In the rows, zero is written as 128.
Each row is followed by its class number. Each block has new classes, again numbered from 0 up, in any order.
[128 126 100 144 134 133 123 113 129 113 114 134 122 121 131 122 138 124
 117 135 141 111 128 122 118 151 103 114 136 142 125 123  97 124 128 109
 203] -> 1
[126 115  90 142 152 135 116 101 132 119 115 139 124 114 115 105 129 131
 113 149 175 113 121 110 114 142 113 123 155 139 128 112 112 114 117  97
 171] -> 2
[125 122  93 139 160 128 121  90 137 110 106 130 130 134 122 111 145 130
 114 152 183 119 115 132 101 129 117 119 132 132 131 122 106 131 121 101
 174] -> 2
[120 125  91 154 142 133 116 109 130 116 119 132 128 128 122 131 130 134
 119 147 177 103 125 129 115 135 115 122 137 132 124 115 110 124 109 101
 179] -> 2
[126 120  99 138 155 126 120 102 128  98 116 133 132 123 119 123 127 118
 122 162 190 136 115 133 111 125 124 127 134 136 123 107 112 127 113  93
 169] -> 0
[110 118  92 138 147 125 124 109 132 116 114 140 136 124 119 124 132 126
 119 144 179 117 116 120 112 128 122 122 140 133 131 113 114 126 114 105
 157] -> 2
[135 105  86 136 144 132 132 105 117 114 115 137 127 124 123 119 122 123
 121 146 180 120 118  98 129 149 130 129 128 121 125 112 117 130 120  91
 144] -> 2
[133 123  97 149 149 130 117 116 134 112 105 134 129 110 105 126 131 132
 112 162 185 115 124 119 114 131 118 122 136 131 136 112 115 122 125  95
 180] -> 2
[131 127  97 150 132 134 124 110 141 115 101 137 124 118 118 133 142 124
 107 129 146 112 141 123 115 150 118 112 127 134 135 122 103 135 125 110
 197] -> 1
[126 116  90 147 162 131 119 110 133 100 107 141 125 126 119 139 133 130
 120 156 199 122 117 125 111 139 121 123 132 138 123 110 107 120 111  87
 176] -> 2
[126 117  91 145 152 133 131  97 132 109 106 138 125 122 117 129 123 134
 117 157 183 116 127 121 107 132 107 124 138 131 125 116 108 127 117  96
 183] -> 2
[132 126 100 146 136 133 114 102 134 119 109 135 115 129 116 123 141 127
 116 140 140 119 127 117 125 150 114 117 133 133 130 123 105 122 135 121
 196] -> 1
[124 123  99 147 135 153 121 117 130 122  97 137 119 124 124 127 146 128
 119 136 153 118 122 116 118 154 116 120 138 134 127 125 109 125 126 107
 197] -> 1
[127 123  87 148 154 134 121 101 129 110  99 133 129 123 126 123 123 128
 117 141 186 118 115 135 114 137 118 118 140 137 128 112 105 126 112  97
 181] -> 0
[126 130 104 141 131 127 124 114 131 123 113 133 111 125 120 126 134 134
 119 131 158 116 128 118 112 145 119 124 136 133 122 120 116 127 127 111
 177] -> 1
[129 118  92 135 153 130 132 100 133 117 106 136 122 123 125 124 129 129
 119 143 189 116 121  93 118 134 116 119 135 131 119 111 103 124 118  92
 173] -> 2
[130 133 102 148 132 130 119 105 128 114 109 135 120 124 114 121 143 127
 111 132 146 119 119 135 128 137 111 115 139 156 129 122 107 125 130 114
 200] -> 1
[129 127  99 147 134 139 123 111 134 115 101 134 108 126 128 122 143 134
 109 135 150 115 137 125 125 148 114 115 140 134 133 125  96 117 126 109
 209] -> 1
[133 111  92 154 165 127 125  96 128 111  98 138 124 125 105 124 126 133
 115 162 202 120 119 127 107 132 120 121 138 138 127 110 103 123 118  91
 181] -> 0
[132 109  90 149 160 127 122 103 132 117 110 136 121 126 116 122 127 134
 117 153 187 124 117 105 111 136 120 129 138 120 116 112  79 135 115  96
 170] -> 0
[128 123  95 146 138 139 116 105 135 114  89 140 111 124 128 123 137 127
 107 136 154 103 128 120 125 156 114 121 141 146 132 118  98 130 128 106
 196] -> 1
[122 117  94 142 142 127 131  95 123 127 108 139 135 126 118 126 130 135
 115 146 190 125 121 103 115 143  98 119 135 133 121 111 109 123 117  91
 163] -> 2
[132 102 104 146 147 132 118 105 131 117 105 134 129 126 117 124 131 126
 116 146 178 119 120 116 117 135 118 123 136 135 125 112 115 125 117  92
 175] -> 0
[128 123  94 141 140 139 121 113 130 117  94 127 117 124 118 137 139 132
 112 136 178 110 130 110 108 131 106 115 139 139 116 117 100 126 124 107
 198] -> 1
[127 124  90 146 142 137 119 108 133 117  99 134 100 128 127 123 127 129
 112 154 154 115 132 120 118 167 103 122 139 133 128 119  98 116 125 110
 207] -> 1
[121 121  83 151 155 129 129 102 133 111 103 148 133 113 118 121 127 131
 110 164 205 135 117 120 116 133 119 121 135 134 121 108 109 120 120  89
 172] -> 2
[129 118  92 145 182 126 124  96 142 114 110 134 131 125 119 119 127 128
 116 157 191 123 116 115 105 124 124 119 134 140 121 116 108 128 115  99
 180] -> 2
[126 116  96 141 155 126 132  99 135 112 116 139 141 124 118 128 127 119
 115 148 208 126 121 102 117 141 103 123 138 127 121 112 116 132 112  91
 158] -> 2
[127 117 104 143 153 106 132 101 137 112  98 136 118 126 115 119 133 125
 114 144 192 121 112  91 119 145 113 130 129 138 111 114 116 131 123  87
 157] -> 2
[127 124  87 150 153 131 126 101 151 114 111 135 127 112  99 126 143 132
 115 150 181 122 124 132 110 135 117 121 137 127 128 111 105 129 112 103
 190] -> 2
[139 121  80 153 165 127 118  93 131 108 141 139 131 125 121 117 123 132
 123 147 199 117 115 119 108 134 127 130 122 127 121 115 111 128 112  92
 170] -> 2
[128 128  95 150 159 131 126 101 134 117 102 136 129 128 117 127 132 133
 118 153 189 124 123 139 117 124 130 121 131 131 129 117 110 140 118 100
 195] -> 2

A new block, with new classes numbered from 0.
[119 135 129 129 118 131 109 124 125 143 128 137 135 129 142 137 142 120
 159 130 128 144 140 133 132 127 114 106 134 127 127 129 129 140 118 123
 132] -> 0
[158 121 122 118 119 130 124 115 128 135 129 125 128 156 124 126 132 129
 120 127 135 120 135 107 132 128 114 112 121 117 128 118 130 127 117 134
 124] -> 2
[114 133 138 136 128 128 127 137 124 138 136 124 131 105 136 138 134 115
 152 135 114 142 139 134 136 127 127 136 134 125 128 134 128 136 124 121
 132] -> 0
[154 122 132 143 132 131 131 119 130 126 121 128 128 135 121 122 131 125
 108 124 124 117 133 119 131 130 126 128 122 126 124 113 128 117 134 128
 121] -> 2
[107 136 140 142 106 127 123 132 110 115 103 132 132 105 120 136 111 103
 103 119 125 147 127 117 119 129 126 145 132 127 124 148 128 129 133 122
 127] -> 1
[141 126 124 122 130 126 138 121 133 132 114 125 123 136 120 116 122 118
 107 122 130 115 126 118 138 125 130 129 111 128 124 114 134 115 128 128
 129] -> 2
[162 125 113 121 141 128 132 127 127 126 128 127 124 152 122 109 122 117
  95 125 132 114 130 113 133 141 121 122 119 117 127 122 133 122 135 134
 122] -> 2
[121 129 134 132 126 131 124 134 120 132 116 126 131 107 135 138 130 116
 153 136 109 147 137 145 132 130 126 120 130 132 128 131 124 140 122 132
 133] -> 0
[152 115 129 124 125 138 134 129 132 131 109 132 129 133 121 126 126 132
 120 122 121 126 128 118 133 128 123 119 120 119 124 116 125 118 130 134
 123] -> 2
[143 121 133 121 134 124 139 130 128 123 107 127 117 132 119 113 122 114
  96  87 129 112 126 115 126 127 136 118 115 128 125 119 126 112 137 128
 120] -> 2
[100 135 132 150 119 122 130 130 123 114  98 129 126  99 126 130 121 109
  81 118 133 137 105 120 115 134 121 125 137 128 122 154 117 134 121 125
 129] -> 1
[116 128 132 141 130 124 121 138 138 131 116 126 129 111 135 137 128 126
 145 130 113 147 132 139 115 124 125 120 135 128 128 130 126 150 118 121
 140] -> 0
[134 135 128 137 130 122 123 131 122 122 117 128 130 130 128 129 126 128
 105 125 137 127 125 124 125 128 122 117 136 127 133 149 129 127 124 131
 128] -> 1
[161 125 133 123 152 134 138 131 116 122 113 127 121 132 122 118 115 109
  98 124 118 115 132 113 125 127 123 123 117 126 130 110 125 122 180 133
 119] -> 2
[104 132 133 149 123 129 120 135 119 129 118 128 124 105 142 138 129 114
 136 124 119 140 132 133 122 132 126 128 143 129 128 145 127 134 109 120
 138] -> 0
[156 135 129 120 130 128 133 122 120 127 116 130 126 140 126 121 124 119
 114 127 123 119 128 109 133 128 127 123 116 124 126 113 139 131 135 132
 121] -> 2
[156 123 124 115 110 134 132 121 123 117 122 110 118 150 118 114 122 123
  93 123 127 112 124 109 130 127 123 132 118 118 128 114 129 119 144 136
 120] -> 2
[145 145 140 143 133 126 117 129 113 120 102 130 136 131 132 135 114  91
  95 132 132 138 133 115 122 136 115 100 129 125 125 142 127 135 122 125
 133] -> 1
[161 111 123 116 122 132 127 113 130 145 129 125 136 175 123 126 111 140
 129 130 138 130 133 111 148 124 105  99 119 114 132 113 129 124 144 128
 122] -> 2
[124 122 141 150 114 112 130 141 118 113  75 136 119  84 129 140 122  93
  81 116 127 140 119 120 111 132 127 125 149 124 114 151 133 131 113 127
 133] -> 1
[119 139 139 146 128 126 127 127 118 114 108 133 136 128 142 134 116 107
  79 119 142 136 112 119 119 135 111 107 136 122 127 157 132 127 128 128
 122] -> 1
[169 134 134 123 145 131 136 129 129 125 119 127 120 144 126 117 124 124
 108 115 128 118 127 120 129 129 129 123 121 129 125 111 127 118 133 131
 124] -> 2
[140 121 133 125 115 133 139 121 104 136 110 127 138 138 123 122 128 117
 111 130 129 125 120 114 129 133 116 113 121 120 124 113 131 121 130 132
 120] -> 2

A new block, with new classes numbered from 0.
[116 129 127 125 132 124 126 120 132 132 125 120 120 122 124 136 131 123
 131 132 113 122 127 123 127 145 129 146 127 131 136 124 135 135 129 125
 127] -> 1
[128 130 126 127 133 125 115 126 140 126 116 125 135 132 148 140 126 137
 120 135 119 129 123 121 129 150 123 133 145 119 125 123 131 121 133 134
 121] -> 1
[121 124 134 119 132 126 123 144 129 110 115 120 120 111 125 139 123 149
 121 140 142 124 116 111 129 134 126 130 153 135 129 142 113 124 148 115
 146] -> 2
[138 135 130 132 129 130 102 138 131 124 118 137 141 139 130 132 135 155
  90 131 151 125 116 123 131 132 123 125 135 101 152 116 110 118 121 149
 168] -> 0
[130 135 121 156 126 127 106 135 121 130 128 122 129 140 137 150 132 142
 112 123 137 130 123 121 128 130 129 135 124 122 136 124 118 118 127 150
 155] -> 0
[123 150 138 138 149 120 125 153 142 101 102 128 132 125 148 142 111 174
  90 128 139 150 127 123 139 130 124 100 141 133 144 124 149 128 119 110
 134] -> 3
[131 140 133 122 135 126 146 135 140 119 114 133 142 140 174 145 117 160
 129 145 136 120 129 127 129 135 121 127 129 109 129 139 131 127 113 125
 163] -> 3
[129 132 135 124 134 127 122 127 124 136 121 124 136 126 128 137 143 129
 116 126 121 128 129 131 139 136 127 128 134 130 127 114 129 125 129 131
 133] -> 1
[124 153 143 128 135 121  97 169 147 112 113 133 145 137 163 151 140 180
  95 145 136 124 108 116 130 147 121 121 148 106 142 130 129 110 121 111
 167] -> 1
[134 135 157 136 129 130 135 142 107 120 133 132 144 132 132 111 119 127
 105 113 134 132 130 124 115  95 134 131  90 108 146 124 140 133  99 141
 159] -> 1
[130 134 126 120 125 121 111 147 141 115 123 125 129 127 140 138 145 164
 125 152 141 117 116 115 136 150 126 124 177 124 123 152 121  98 152 125
 149] -> 2
[125 127 129 109 134 123 124 148 127 112 116 122 116 111 134 140 142 138
 138 149 125 118 116 101 131 132 130 127 153 130 126 136 122 117 150 116
 141] -> 2
[123 131 132 128 133 122 126 128 135 137 121 124 131 125 132 137 131 128
 121 129 121 130 127 130 127 118 154 137 128 129 130 124 135 132 128 130
 135] -> 1
[123 132 144 128 131 121 114 115 133 122 124 115 138 126 145 109 148  90
  96 124 108 124 133 147 118 140 117 116 144 109 122  99 152 124 116 128
 106] -> 3
[147 145 132 127 132 126 121 139 133 127 123 124 161 140 137 141 127 140
 117 130 127 129 109 129 123 139 128 131 138 121 129 124 136 125 122 132
 158] -> 1
[123 119 126 125 139 120 121 139 129 119 108 123 124 119 140 140 128 141
 130 145 131 137 115 111 140 142 127 121 161 129 123 134 129 118 149 111
 151] -> 2
[124 138 132 124 130 128 119 134 137 127 121 124 135 131 136 137 119 146
 116 120 122 132 121 128 124 141 130 132 129 117 137 118 134 123 123 133
 139] -> 1
[130 137 139 126 132 124 114 138 138 120 124 134 143 135 139 134 130 156
 114 131 141 128 125 129 126 140 129 129 133 118 135 123 130 123 126 141
 142] -> 1
[129 129 165 131 134 112 112 104 137 130 100 111 136 132 159 136 158  94
 112 148  82 117 101 130 123 167 114 114 151 114 120  98 166 127 113 111
 132] -> 3
[129 147 152 129 124 118 121 128 141 104 114 139 146 178 198 117 187 120
 112 131 133  99 109 132 117 151 118  98 156  93 118 104 133 108 114 131
 132] -> 3
[136 138 119 126 133 126  92 128 131 122 122 137 136 154 130 141 138 141
 121 120 147 126 126 127 132 143 129 139 148 121 133 125 123 116 142 146
 137] -> 0
[125 124 136 122 138 124 130 145 125 117 127 133 119 123 136 136 131 135
 132 140 133 116 110 114 130 119 143 119 139 127 129 134 126 123 140 116
 153] -> 2
[119 117 138 123 141 127 138 142 125 124 110 125 108 121 136 125 134 119
 133 142 118 122 111 107 137 127 137 116 131 134 132 134 135 143 129 109
 147] -> 2
[136 131 124 123 126 130 108 142 109 147 136 119 133 130 116 138 141 112
 104 126 127 123 126 126 130 130 125 138 126 108 132 126 121 126 129 147
 158] -> 0
[124 119 121 119 134 128 131 126 129 124 122 117 105 109 111 126 132 114
 147 132 123 132 135 128 137 125 129 130 147 172 120 135 130 127 154 111
 133] -> 2
[139 150 135 134 132 138  86 146 124 129 129 137 150 159 133 139 127 168
  92 122 155 130 109 131 129 130 127 132 128  95 153 127 120 117 123 151
 164] -> 0
[102 158 149 149 124 132 144 137 150 116 130 133 139 127 119 121 132 157
 109 141 125 151 134 155 124 131 113 114 122 110 132 114 164 128  86 124
 122] -> 3
[130 132 126 127 131 124 105 128 130 122 131 132 135 140 122 116 135 144
 106 128 138 129 127 121 130 136 124 135 140 116 127 125 112 120 133 142
 149] -> 0
[127 129 130 120 141 131 131 142 123 107 127 137 125 104 119 120 128 138
 114 128 149 124 118 123 131 114 127 124 138 126 135 136 120 127 138 130
 154] -> 2
